Below are the code and all the weights of a small trained network. Each question names an input and a target symbol and asks about switching units off, where a switched-off unit gives its printed mean instead of its output.

import numpy as np


def w(rows, s, z=0):
    codes = np.array(rows[::2]) - 128.0
    scale = np.full(codes.shape[1], s)
    scale[-1] = z or s
    return codes * scale


def f(y):
    return np.maximum(y, 0)


def softmax(a):
    e = np.exp(a - a.max(-1, keepdims=True))
    return e / e.sum(-1, keepdims=True)


def log_softmax(a):
    a = a - a.max(-1, keepdims=True)
    return a - np.log(np.exp(a).sum(-1, keepdims=True))


def net(x, mask):
    ids = ['ΞΠΨαβγδεηθλμσφω'.index(c) for c in x.split()]
    T = len(ids)
    res = E[ids] + P[:T]
    u = 0
    for l in range(3):
        r = res
        for j in range(2):
            rows = slice(2 * j, 2 * j + 2)
            q, k, v = (r @ M[l][rows].T for M in (Q, K, V))
            z = softmax(np.where(np.tri(T) > 0, q @ k.T / 2**0.5, -1e9)) @ v
            o = O[l][rows]
            res = res + np.where(mask[u + j], z, o[:, -1]) @ o[:, :-1]
        u += 2
        y = f(res @ A[l][:, :-1].T + A[l][:, -1])
        res = res + np.where(mask[u : u + 4], y, B[l][:, -1]) @ B[l][:, :-1]
        u += 4
    return log_softmax(res[-1] @ U[:, :-1].T + U[:, -1])


Q, K, V, O, A, B = {}, {}, {}, {}, {}, {}
E = w([
[100,61,88,122,163],'Ξ',
[215,71,119,83,170],'Π',
[106,183,118,242,139],'Ψ',
[145,94,213,130,118],'α',
[194,220,89,87,120],'β',
[151,91,229,118,127],'γ',
[141,166,211,173,90],'δ',
[136,139,211,145,166],'ε',
[49,131,91,93,159],'η',
[186,110,75,112,54],'θ',
[127,140,113,84,240],'λ',
[74,111,254,108,171],'μ',
[110,155,159,173,188],'σ',
[40,199,225,149,119],'φ',
[90,178,69,104,95],'ω',
],0.0069)
P = w([
[130,146,171,177,112],'0',
[137,144,144,148,121],'1',
[129,132,138,136,132],'2',
[127,131,126,128,142],'3',
[134,125,121,112,146],'4',
[135,124,108,110,159],'5',
[129,123,105,92,158],'6',
[130,122,93,85,160],'7',
[126,118,91,63,160],'8',
[136,123,81,56,164],'9',
[131,114,68,45,164],'10',
[142,126,62,21,166],'11',
[128,120,52,2,165],'12',
],0.0033)
Q[0] = w([
[150,119,186,136,153],'L0H1',
[163,172,92,104,153],'L0H1',
[122,134,131,116,122],'L0H2',
[122,127,3,81,150],'L0H2',
],0.015)
K[0] = w([
[142,135,161,104,98],'L0H1',
[116,69,131,136,79],'L0H1',
[160,116,138,130,128],'L0H2',
[123,159,133,8,87],'L0H2',
],0.015)
V[0] = w([
[152,118,115,131,135],'L0H1',
[125,150,184,96,87],'L0H1',
[113,144,219,254,132],'L0H2',
[143,85,161,164,137],'L0H2',
],0.0056)
O[0] = w([
[110,120,112,115,101,119],'L0H1',
[112,99,186,70,132,152],'L0H1',
[131,124,243,253,103,255],'L0H2',
[110,166,181,149,59,167],'L0H2',
],0.0026,0.0014)
A[0] = w([
[145,102,2,23,169,236],'L0N1',
[125,119,65,193,98,1],'L0N2',
[3,190,89,92,91,76],'L0N3',
[228,17,194,90,107,4],'L0N4',
],0.0097,0.0019)
B[0] = w([
[104,62,61,14,169,252],'L0N1',
[164,139,110,175,196,133],'L0N2',
[2,165,128,106,77,147],'L0N3',
[225,90,222,35,109,161],'L0N4',
],0.0096,0.0031)
Q[1] = w([
[168,76,131,5,189],'L1H1',
[81,155,205,138,163],'L1H1',
[101,148,205,204,80],'L1H2',
[98,156,117,159,157],'L1H2',
],0.016)
K[1] = w([
[99,157,118,251,119],'L1H1',
[184,125,90,176,115],'L1H1',
[135,150,44,43,136],'L1H2',
[115,107,125,126,111],'L1H2',
],0.02)
V[1] = w([
[228,129,139,102,98],'L1H1',
[180,84,49,117,4],'L1H1',
[247,116,228,178,37],'L1H2',
[234,137,22,106,187],'L1H2',
],0.0016)
O[1] = w([
[72,126,131,168,138,115],'L1H1',
[101,168,224,190,41,2],'L1H1',
[123,79,27,3,127,144],'L1H2',
[178,166,205,232,70,81],'L1H2',
],0.0019,0.00063)
A[1] = w([
[141,122,92,169,129,111],'L1N1',
[178,78,44,154,4,7],'L1N2',
[180,186,53,112,66,139],'L1N3',
[129,60,102,152,116,177],'L1N4',
],0.02,0.0018)
B[1] = w([
[142,127,110,161,133,149],'L1N1',
[160,147,164,60,7,165],'L1N2',
[173,167,44,126,80,183],'L1N3',
[128,82,178,99,112,254],'L1N4',
],0.019,0.0023)
Q[2] = w([
[110,58,181,108,237],'L2H1',
[136,91,162,110,215],'L2H1',
[130,85,189,75,252],'L2H2',
[107,82,165,113,207],'L2H2',
],0.04)
K[2] = w([
[59,71,47,5,146],'L2H1',
[143,99,68,65,151],'L2H1',
[118,87,48,16,162],'L2H2',
[66,81,73,53,128],'L2H2',
],0.023)
V[2] = w([
[59,4,115,174,56],'L2H1',
[203,108,63,82,147],'L2H1',
[224,73,196,138,207],'L2H2',
[5,167,98,119,166],'L2H2',
],0.016)
O[2] = w([
[55,120,111,83,2,203],'L2H1',
[120,27,111,123,169,255],'L2H1',
[119,137,211,218,127,180],'L2H2',
[117,180,125,54,194,85],'L2H2',
],0.013,0.0087)
A[2] = w([
[75,142,193,96,157,253],'L2N1',
[160,195,40,223,142,230],'L2N2',
[131,195,140,177,130,87],'L2N3',
[50,195,4,241,172,39],'L2N4',
],0.022,0.003)
B[2] = w([
[118,184,140,153,130,253],'L2N1',
[78,148,47,193,128,208],'L2N2',
[196,119,154,108,122,215],'L2N3',
[106,73,198,2,149,172],'L2N4',
],0.029,0.016)
U = w([
[108,207,102,96,135,42],'Ξ',
[133,81,90,142,103,137],'Π',
[132,106,119,61,141,207],'Ψ',
[154,88,106,148,199,118],'α',
[95,132,60,144,129,91],'β',
[100,63,180,189,163,72],'γ',
[178,159,55,189,114,186],'δ',
[150,130,132,119,145,186],'ε',
[129,121,118,125,125,97],'η',
[177,141,102,69,34,58],'θ',
[77,141,165,185,255,144],'λ',
[54,142,156,150,57,189],'μ',
[163,104,162,117,119,118],'σ',
[158,165,202,76,125,2],'φ',
[168,100,169,118,128,99],'ω',
],0.0061,0.007)

Each question gives the input, a string of symbols that net reads in full, and the target symbol t.
The units are the heads (2 rows each of Q, K, V and O) and the neurons (one row each of A and B). Each row of codes is followed by its name. A weight is (code - 128) times the scale printed after its matrix; where a second scale follows, it is the last column's (O, A, B and U).
mask holds one flag per unit, layer by layer, with each layer's heads first. A switched-off unit (its flag False) gives its mean, the last column of its rows in O or B, instead of its output. The means were averaged over made-up inputs and are rounded, as every weight is.
A unit's drop is (log p(t) with every unit on - log p(t) with that unit switched off) / (log p(t) with every unit on - log p(t) with every unit switched off).
The circuit of an input: a set's keep is (log p(t) with only the set's units on - log p(t) with every unit switched off) / (log p(t) with every unit on - log p(t) with every unit switched off). Starting from the 12 units with the biggest drops (on a tie, the unit counted first), units are removed one at a time, each time the one whose removal leaves the highest keep (on an exact tie, the one counted first), for as long as the keep stays at least 0.8.
circuit, biggest first: the units of the circuit, biggest drop first
most important unit: the unit with the biggest drop
k most important neurons: the k neurons with the biggest drops, biggest first
top k neurons in layer l: the k neurons of layer l with the biggest drops, biggest first
input Ψ λ ε ε, target λ: circuit, biggest first => [L2H1, L2N3]
input Ξ Ξ σ β γ μ φ, target φ: 2 most important neurons => [L0N3, L0N1]
input ε η ω μ μ Ξ ω δ λ, target λ: top 2 neurons in layer 2 => [L2N1, L2N3]
input ε σ ε σ γ σ μ ε ε Ψ γ, target ω: top 2 neurons in layer 0 => [L0N1, L0N4]
input ε Ξ μ Π α ε, target γ: circuit, biggest first => [L2H2, L2H1, L0N1, L0N4]
input Ξ η μ α θ α α, target Π: most important unit => L2H2
input ε Ψ Ξ θ ε θ ε σ μ λ θ ε, target Π: circuit, biggest first => [L1N3, L2H2, L1N2, L2H1]
input Π Ξ θ γ Ψ γ η, target Ξ: 3 most important neurons => [L0N3, L0N1, L2N1]
input Ψ Ξ θ ε Ψ ε σ μ μ φ Ψ δ ε, target Π: circuit, biggest first => [L2H2, L1N3, L1N2, L2H1]
input λ Ψ α ε ε δ Ξ ε μ, target μ: circuit, biggest first => [L2H1, L1N4, L2N3]
input ε Ξ δ θ Π ε Ξ ε Ψ, target Ψ: 3 most important neurons => [L2N4, L2N2, L0N1]
input ε μ ε, target δ: top 2 neurons in layer 2 => [L2N4, L2N2]
input ω Ψ ε Ψ μ δ Ψ ε γ μ, target Ψ: circuit, biggest first => [L2H2, L1N3, L0N3]
input δ Ξ δ ε μ Ξ β, target β: 3 most important neurons => [L2N2, L2N4, L1N3]
input Ξ β μ, target α: circuit, biggest first => [L2H1, L1N3, L2H2]
input μ μ Ξ ε ω Ξ λ δ μ, target λ: most important unit => L0N1
input δ Ξ λ, target λ: circuit, biggest first => [L0N1, L2H1, L2N3]
input σ Ξ ε ω λ Ξ δ Ψ α, target μ: circuit, biggest first => [L1N4, L2H1, L2N3]
input φ ε μ, target φ: 4 most important neurons => [L2N3, L2N2, L0N1, L1N3]
input Ξ σ Ξ θ, target θ: 4 most important neurons => [L1N2, L1N3, L2N2, L2N1]
input ε α Ξ Ψ σ μ δ ω δ δ ω μ, target Ψ: top neuron in layer 2 => [L2N2]
input Ξ ε δ ω Ψ δ, target δ: top 3 neurons in layer 2 => [L2N2, L2N4, L2N3]
input μ λ ε ε Ξ Π δ λ ω ε Ψ ω, target Ψ: top 2 neurons in layer 0 => [L0N3, L0N4]
input ε ε γ Ξ ε ε Ξ σ, target μ: top 2 neurons in layer 1 => [L1N4, L1N3]
input ε ε ε, target δ: 3 most important neurons => [L0N1, L1N4, L2N2]
input Ξ δ δ γ σ ε η Ψ θ Ξ Ξ ε, target μ: 2 most important neurons => [L1N4, L0N1]
